What each symbol does to the nodes:
@: MT->PB, GZ->RZ, HN->MT, BN->PQ, LL->ZS, LH->RR, QR->GD, QG->TB, TC->LL, JM->ZJ, LD->CN, ZG->GS, GT->HP, FG->JM, JN->MC, RC->NH, DL->HN, MC->TC, HB->BN, QL->JR, TB->TD, QZ->GD, GS->LH, TR->QR, HH->HT, JR->BL, GD->PQ, FM->NL, PZ->HB, MN->PP, MH->CR, CN->FG, RZ->TR, MD->LQ, CT->LD, PP->QL, PQ->RZ, BG->MN, CR->MN, TD->JN, NL->MH, BL->MF, RR->MD, NH->RC, PB->QG, GQ->HH, ZJ->QZ, HP->SQ, LQ->CT, SQ->BG, ZS->GT, MS->PP, ZM->PZ, MF->ZM, SZ->ZG, HT->NL
^: MT->RC, GZ->GS, HN->DL, BN->TR, LL->GQ, LH->PQ, QR->LQ, QG->JN, TC->PP, JM->NH, LD->ZJ, ZG->RR, GT->BG, FG->QZ, JN->LL, RC->MT, DL->RC, MC->MS, HB->RZ, QL->HP, TB->MC, QZ->DL, GS->JR, TR->RR, HH->MH, JR->ZM, GD->HB, FM->GT, PZ->PQ, MN->ZG, MH->QL, CN->ZJ, RZ->GD, MD->LD, CT->FG, PP->HT, PQ->QR, BG->SZ, CR->QL, TD->RC, NL->FM, BL->PZ, RR->MF, NH->HN, PB->TD, GQ->BG, ZJ->HB, HP->MN, LQ->JM, SQ->GZ, ZS->RR, MS->HH, ZM->BN, MF->HB, SZ->LH, HT->TB
~: MT->CT, GZ->ZG, HN->PB, BN->RZ, LL->MH, LH->JR, QR->MD, QG->QG, TC->NH, JM->QZ, LD->FG, ZG->HT, GT->SQ, FG->ZJ, JN->RC, RC->JN, DL->MT, MC->LL, HB->PQ, QL->GT, TB->DL, QZ->RC, GS->RR, TR->PQ, HH->MS, JR->GT, GD->LQ, FM->ZS, PZ->BN, MN->SZ, MH->FM, CN->BN, RZ->LQ, MD->CT, CT->CN, PP->HH, PQ->TR, BG->GZ, CR->QL, TD->FG, NL->CR, BL->GD, RR->GT, NH->RZ, PB->TB, GQ->HT, ZJ->NH, HP->BG, LQ->LD, SQ->MN, ZS->HP, MS->GQ, ZM->HB, MF->MD, SZ->GS, HT->SZ

In the rows, zero is written as 48.

The rows follow the links: the fewer symbols apart two nodes are, the more alike their rows tend to be.

Each row is also shifted at random along 6 hidden directions that mean nothing.

Some nodes, each with a row of numbers:
MD ->  54   38   63   57   38   45   69   43   43   44   28   53   52   46   45   40   46   59   62   54   38   56   72   45   42   62   57   68   47   31   28   53   57   44   48   45   51   49   56   67   48   49   37   41   46   42
BL ->  50   44   42   53   44   46   48   49   53   54   60   49   53   45   53   45   40   45   50   51   56   49   46   62   55   41   50   50   62   59   47   50   52   53   43   48   44   49   47   48   50   57   63   56   45   61
CT ->  68   44   60   54   38   45   57   55   45   37   53   52   49   52   44   49   36   61   53   42   43   54   44   47   46   61   55   54   45   45   49   50   65   50   43   47   50   47   51   60   48   52   37   39   47   46
RR ->  39   42   54   48   47   53   61   47   54   57   36   45   51   34   49   46   56   43   55   48   43   41   54   39   54   38   42   47   59   50   47   54   45   63   52   42   43   47   48   52   57   56   54   49   49   65
RZ ->  60   41   53   60   35   44   43   39   41   46   60   55   40   60   53   52   77   50   58   53   56   47   52   59   41   58   42   56   55   43   56   44   57   28   47   37   47   44   40   62   63   48   50   45   59   49
MT ->  52   50   39   49   45   54   43   57   34   46   77   57   51   52   40   47   33   59   44   63   39   51   33   66   51   43   53   54   42   54   60   36   52   37   42   56   62   40   51   51   48   48   53   17   46   46
HB ->  34   43   43   55   43   43   60   42   45   60   43   50   50   48   57   45   41   49   55   50   53   48   65   55   47   40   55   52   56   50   29   51   40   57   44   50   42   47   48   60   46   51   59   53   44   59
FM ->  57   48   44   39   48   55   55   51   57   52   47   52   57   53   50   44   57   37   51   58   47   51   51   47   46   43   49   54   45   53   48   50   49   41   62   50   61   48   44   40   49   47   49   50   49   42
MC ->  30   55   55   43   50   41   40   46   43   47   55   55   36   51   44   46   37   51   41   52   53   55   48   53   44   62   54   51   43   44   42   49   39   46   51   51   52   49   59   44   50   36   42   44   54   51
DL ->  47   51   23   38   56   61   42   53   48   55   40   62   79   45   40   52   74   57   51   65   38   47   81   69   51   21   53   46   47   32   28   40   28   52   57   60   57   49   48   52   35   74   56   23   56   46
QZ ->  37   51   43   52   43   49   54   56   40   45   65   56   50   54   50   55   36   59   52   41   47   48   48   57   46   40   55   42   43   55   48   39   49   60   42   57   50   40   50   60   48   54   51   32   49   63
JR ->  43   47   49   53   47   51   56   52   41   59   60   40   59   38   42   30   10   43   56   66   40   46   40   56   59   43   55   63   57   60   38   49   49   58   47   51   61   37   60   46   44   53   59   36   36   59
GD ->  35   37   35   53   47   49   49   49   49   57   27   48   45   51   62   56   56   50   45   39   57   43   62   43   45   36   45   39   56   44   42   58   40   47   47   45   35   60   31   61   35   53   59   57   37   36
GZ ->  63   51   57   55   55   52   42   46   47   44   41   36   44   42   44   50   61   43   53   43   49   35   42   34   51   53   34   43   53   48   62   47   51   53   47   40   43   44   47   48   54   50   46   53   51   51
ZS ->  64   50   58   40   51   53   57   52   47   55   45   43   45   45   42   43   39   35   56   43   50   39   50   32   46   45   45   39   46   61   42   55   35   72   60   51   55   39   51   42   53   45   50   44   51   70
ZM ->  48   45   40   54   47   44   46   46   48   52   53   46   58   48   49   37   41   44   53   59   53   55   54   65   53   45   54   64   58   47   33   49   53   42   45   51   47   50   49   48   40   58   58   55   40   43
GT ->  64   51   46   39   59   55   41   49   52   46   38   43   57   49   43   42   70   29   58   51   54   46   58   45   47   45   37   55   50   46   45   51   47   50   61   50   50   45   43   37   43   59   50   56   51   42
HT ->  29   55   56   50   45   55   54   48   49   56   53   49   57   43   44   45   39   54   47   62   36   43   42   47   55   53   53   49   47   49   48   45   45   47   53   45   66   44   64   45   57   40   41   38   53   57
QL ->  51   53   42   38   59   53   49   47   64   48   37   43   58   52   56   48   65   31   49   46   53   50   53   41   48   42   45   48   45   51   51   50   50   45   57   52   47   53   40   32   45   50   48   73   47   36

Start, symbols taken left to right, then the node you end at.
Answer with the node's name.
 23   51   53   51   41   44   61   47   48   36   59   60   38   58   60   60   61   55   56   28   53   56   53   51   39   50   53   42   42   51   54   42   57   57   42   56   37   43   47   63   60   50   41   49   59   66
~ ~ @ @ ^ ^: RC
 31   49   47   51   46   43   53   50   53   33   53   54   41   58   61   58   57   52   51   25   58   59   50   51   43   50   52   44   44   48   54   45   61   52   40   56   31   52   41   56   49   52   44   62   49   51
^ @ ^ ^ @ ~: CT
 58   51   63   58   49   53   52   45   46   49   41   34   51   35   41   45   36   50   53   53   36   39   38   34   57   55   44   52   52   49   56   46   55   51   45   40   53   42   59   49   53   44   41   46   46   51
~ ^ @ ~ @: JM
 45   55   48   51   45   48   53   42   40   43   59   59   46   55   49   55   55   57   56   45   47   49   60   56   41   48   58   44   40   45   43   34   45   54   41   59   48   37   55   62   54   44   44   37   61   64
@ ^ ~ @ ^: ZJ
 60   41   48   61   43   38   43   41   52   44   51   42   32   59   65   55   53   45   45   37   63   55   34   48   45   55   45   51   57   54   63   51   63   28   34   41   30   58   33   54   48   41   55   78   38   32
@ ^ @ ~: LQ
 39   45   62   49   33   43   64   48   51   35   53   64   47   52   53   54   68   57   60   36   49   58   62   53   39   56   53   51   44   45   46   47   62   57   50   48   43   45   49   61   64   57   38   47   66   67
@ ^ ~ ^ ~: PB
 50   56   59   44   53   38   41   45   53   41   54   45   21   57   56   57   43   43   35   31   62   53   29   35   43   68   47   37   40   56   64   52   50   45   46   47   39   55   50   37   54   24   39   74   53   46
~ @ @: MN
 46   41   61   57   37   43   64   41   45   40   31   53   39   53   55   51   56   57   56   40   45   54   61   38   37   61   54   56   43   35   43   52   58   39   46   45   43   51   48   67   52   41   37   52   48   39
@ ^ ^ @ ^: HB
 41   50   48   48   51   41   48   49   54   27   38   51   46   56   57   55   58   53   47   31   54   65   55   47   42   56   51   55   40   36   50   50   67   39   41   56   32   59   39   52   39   52   38   68   42   23
~ ^ ~ @: RZ
 80   55   48   52   52   47   44   46   31   38   57   48   49   53   34   43   27   61   47   59   38   55   45   55   49   59   60   63   35   41   41   36   52   33   36   59   58   43   60   54   38   38   41   31   42   26
~ @ ^ ^ ^: MH
 36   53   51   54   57   55   35   50   41   44   50   34   43   50   45   41   39   37   50   53   46   43   29   41   51   56   37   59   48   51   62   48   56   37   52   46   56   41   48   39   44   44   47   47   38   33
~ @ @ ^: JR
  5   58   46   47   55   51   45   42   57   52   38   45   49   51   58   53   52   45   43   45   49   47   50   40   48   52   49   42   45   44   47   50   41   46   53   49   49   53   52   40   47   38   41   66   49   43
^ ^ ^ ~ ^ ~: HT
 70   44   45   55   43   41   44   48   55   53   64   44   46   50   57   54   48   46   45   41   63   45   37   54   52   44   45   38   62   65   59   49   53   55   39   43   35   51   40   50   54   53   61   68   49   64
@ @ ^ ^ @: MD
